Below is a small trained network, with its code and all its weights. Each question gives an input and a class and asks what happens when units are switched off, that is, made to give their printed mean instead of their output.

import numpy as np


def w(rows, s, z=0):
    codes = np.array(rows[::2]) - 128.0
    scale = np.full(codes.shape[1], s)
    scale[-1] = z or s
    return codes * scale


def f(y):
    return y / 2 * (1 + np.tanh(0.7978845608 * (y + 0.044715 * y**3)))


def log_softmax(a):
    a = a - a.max(-1, keepdims=True)
    return a - np.log(np.exp(a).sum(-1, keepdims=True))


def net(x, mask):
    res = np.array(x, float).reshape(1, 8) / 4 @ E
    y = f(res @ A[0][:, :-1].T + A[0][:, -1])
    res = res + np.where(mask, y, B[0][:, -1]) @ B[0][:, :-1]
    return log_softmax(res[-1] @ U[:, :-1].T + U[:, -1])


A, B = {}, {}
E = w([
[76,119,121,158,2,135,71,118,161],'x0',
[106,186,71,47,94,160,180,199,179],'x1',
[79,63,213,154,141,121,160,206,155],'x2',
[132,139,141,138,124,146,137,129,118],'x3',
[110,151,141,167,140,187,151,126,109],'x4',
[213,131,81,213,130,132,85,200,130],'x5',
[99,182,169,95,158,139,22,156,127],'x6',
[56,128,92,135,116,80,137,171,18],'x7',
],0.0073)
A[0] = w([
[91,113,139,166,32,110,146,115,148,138],'N0',
[101,117,117,140,55,128,99,128,134,53],'N1',
[114,75,183,147,133,100,141,181,140,48],'N2',
[146,72,92,194,110,126,198,91,116,51],'N3',
[122,123,127,93,202,107,193,125,86,164],'N4',
[179,125,76,188,137,127,103,184,152,1],'N5',
[81,98,119,144,72,129,96,106,158,90],'N6',
[112,102,113,100,99,61,120,174,32,33],'N7',
[92,135,177,65,84,101,188,45,123,77],'N8',
[124,116,116,144,63,132,101,135,140,55],'N9',
[180,119,155,124,132,191,106,72,192,56],'N10',
[121,120,160,177,164,131,57,110,115,156],'N11',
[87,116,185,154,139,147,169,184,145,66],'N12',
[122,95,75,147,106,62,196,99,139,130],'N13',
[92,83,176,148,143,150,129,186,129,178],'N14',
[184,112,127,171,107,132,97,157,105,100],'N15',
[144,209,91,150,111,144,121,44,107,64],'N16',
[86,129,65,136,137,107,115,130,64,70],'N17',
[183,130,153,107,147,117,110,99,254,43],'N18',
[129,154,103,201,138,193,144,157,128,218],'N19',
[74,111,115,146,88,121,67,136,182,178],'N20',
[109,161,102,91,109,142,152,176,151,87],'N21',
[123,160,83,82,113,138,150,180,140,54],'N22',
[164,151,79,88,116,108,94,85,57,128],'N23',
[154,218,103,136,127,173,140,65,109,115],'N24',
[86,167,103,144,128,78,138,144,71,80],'N25',
[117,91,168,189,148,87,94,56,72,55],'N26',
[151,136,128,110,220,62,159,155,167,136],'N27',
[69,106,148,68,145,164,158,65,140,37],'N28',
[170,76,70,167,113,116,182,150,138,145],'N29',
[104,202,125,110,166,84,38,192,119,104],'N30',
[159,134,79,107,120,133,116,204,159,99],'N31',
[96,196,121,107,117,154,172,177,161,75],'N32',
],0.0094,0.0055)
B[0] = w([
[206,154,90,113,179,177,96,111,98,212],'N0',
[184,111,132,158,168,152,120,114,109,157],'N1',
[180,90,131,136,90,104,121,173,181,162],'N2',
[134,109,179,72,99,146,131,94,128,195],'N3',
[160,158,70,142,171,175,79,128,130,221],'N4',
[77,138,159,196,176,58,52,159,72,179],'N5',
[197,132,101,162,211,150,112,146,97,174],'N6',
[47,96,59,211,112,179,170,119,139,174],'N7',
[86,175,165,176,137,77,21,162,78,198],'N8',
[178,123,132,166,216,141,122,166,70,148],'N9',
[56,86,102,195,112,152,226,127,91,201],'N10',
[126,160,154,62,112,107,189,70,131,228],'N11',
[180,68,126,133,66,108,102,171,201,174],'N12',
[83,109,217,54,70,170,90,77,143,207],'N13',
[125,108,89,107,83,105,111,135,201,222],'N14',
[61,189,166,151,168,62,113,117,128,188],'N15',
[168,69,156,123,90,87,136,183,180,175],'N16',
[90,77,101,176,115,146,177,150,161,170],'N17',
[1,85,96,210,105,173,175,121,113,218],'N18',
[78,179,125,88,113,120,70,108,111,255],'N19',
[178,142,76,93,161,166,120,106,125,222],'N20',
[187,164,173,140,174,71,218,41,159,176],'N21',
[162,117,163,175,170,80,203,67,159,171],'N22',
[165,106,133,128,77,117,108,182,211,197],'N23',
[149,69,139,133,97,124,100,210,197,191],'N24',
[98,71,106,203,121,168,150,111,155,169],'N25',
[200,182,136,143,119,80,215,56,164,217],'N26',
[197,150,58,134,169,179,82,115,122,211],'N27',
[69,150,174,195,171,48,52,168,80,171],'N28',
[72,129,154,76,107,129,71,99,102,239],'N29',
[62,83,197,63,111,177,120,69,118,209],'N30',
[103,135,210,127,140,64,143,85,91,186],'N31',
[175,161,143,146,142,81,170,54,145,188],'N32',
],0.0079,0.0059)
U = w([
[124,139,109,109,105,126,111,119,155,250],'0',
[183,159,165,155,133,11,237,40,159,68],'1',
[45,60,96,238,107,207,195,155,137,90],'2',
[83,160,170,163,142,11,25,179,81,78],'3',
[206,48,142,103,71,92,101,251,246,81],'4',
[97,110,201,1,97,220,101,81,127,102],'5',
[250,145,72,139,198,228,89,152,89,85],'6',
[134,139,130,97,106,133,145,151,120,220],'7',
],0.0086,0.015)

Each question gives the input, the list of numbers given to net, and the class t.
The units are the neurons (one row each of A and B). Each row of codes is followed by its name. A weight is (code - 128) times the scale printed after its matrix; where a second scale follows, it is the last column's (A, B and U).
mask holds one flag per neuron, in row order. A switched-off neuron (its flag False) gives its mean, the last column of its row in B, instead of its output. The means were averaged over made-up inputs and are rounded, as every weight is.
A unit's drop is (log p(t) with every unit on - log p(t) with that unit switched off) / (log p(t) with every unit on - log p(t) with every unit switched off).
The circuit of an input: a set's keep is (log p(t) with only the set's units on - log p(t) with every unit switched off) / (log p(t) with every unit on - log p(t) with every unit switched off). Starting from the 12 units with the biggest drops (on a tie, the unit counted first), units are removed one at a time, each time the one whose removal leaves the highest keep (on an exact tie, the one counted first), for as long as the keep stays at least 0.8.
circuit, biggest first: the units of the circuit, biggest drop first
most important unit: the unit with the biggest drop
k most important neurons: the k neurons with the biggest drops, biggest first
input [-2,-1,-8,-5,-4,-1,-6,0], class 4: most important unit -> N23
input [-8,1,0,-7,-4,8,-5,6], class 3: 2 most important neurons -> N5; N29
input [-1,3,8,-1,-2,3,3,6], class 4: circuit, biggest first -> N12; N2
input [-8,1,8,8,4,-7,2,2], class 4: circuit, biggest first -> N12; N14
input [-1,-3,4,5,0,-3,-8,1], class 5: 2 most important neurons -> N13; N3
input [-7,3,0,-3,0,-3,-4,1], class 6: 2 most important neurons -> N4; N27
input [-1,6,0,-3,0,-2,3,-7], class 2: circuit, biggest first -> N18; N10
input [2,8,-7,0,-1,-1,6,8], class 1: circuit, biggest first -> N21; N22
input [8,7,4,3,6,5,-6,3], class 6: circuit, biggest first -> N0; N9
input [-2,3,-8,-7,1,7,7,1], class 4: 3 most important neurons -> N23; N24; N16
input [-6,-4,-2,6,-3,7,0,2], class 3: circuit, biggest first -> N5; N15
input [-8,7,-8,-4,-5,-8,-7,-5], class 3: circuit, biggest first -> N8; N28
input [-3,0,6,0,-3,4,3,1], class 4: 2 most important neurons -> N2; N14
input [8,-7,4,6,-1,5,-7,-5], class 6: 2 most important neurons -> N0; N6
input [2,6,-4,5,-5,-4,6,7], class 2: circuit, biggest first -> N7; N25
input [-4,-8,-6,-1,-4,-2,3,6], class 1: circuit, biggest first -> N26
input [-1,6,0,-4,-1,-7,0,-1], class 3: circuit, biggest first -> N8; N28
input [-8,-6,1,6,5,-5,7,2], class 6: 2 most important neurons -> N4; N27
input [-7,3,-7,-5,1,5,-6,0], class 4: circuit, biggest first -> N24; N23
input [0,8,1,-1,3,-4,-8,-2], class 1: 3 most important neurons -> N21; N32; N22
input [-7,8,-7,-6,-1,7,7,8], class 1: 4 most important neurons -> N22; N21; N31; N32
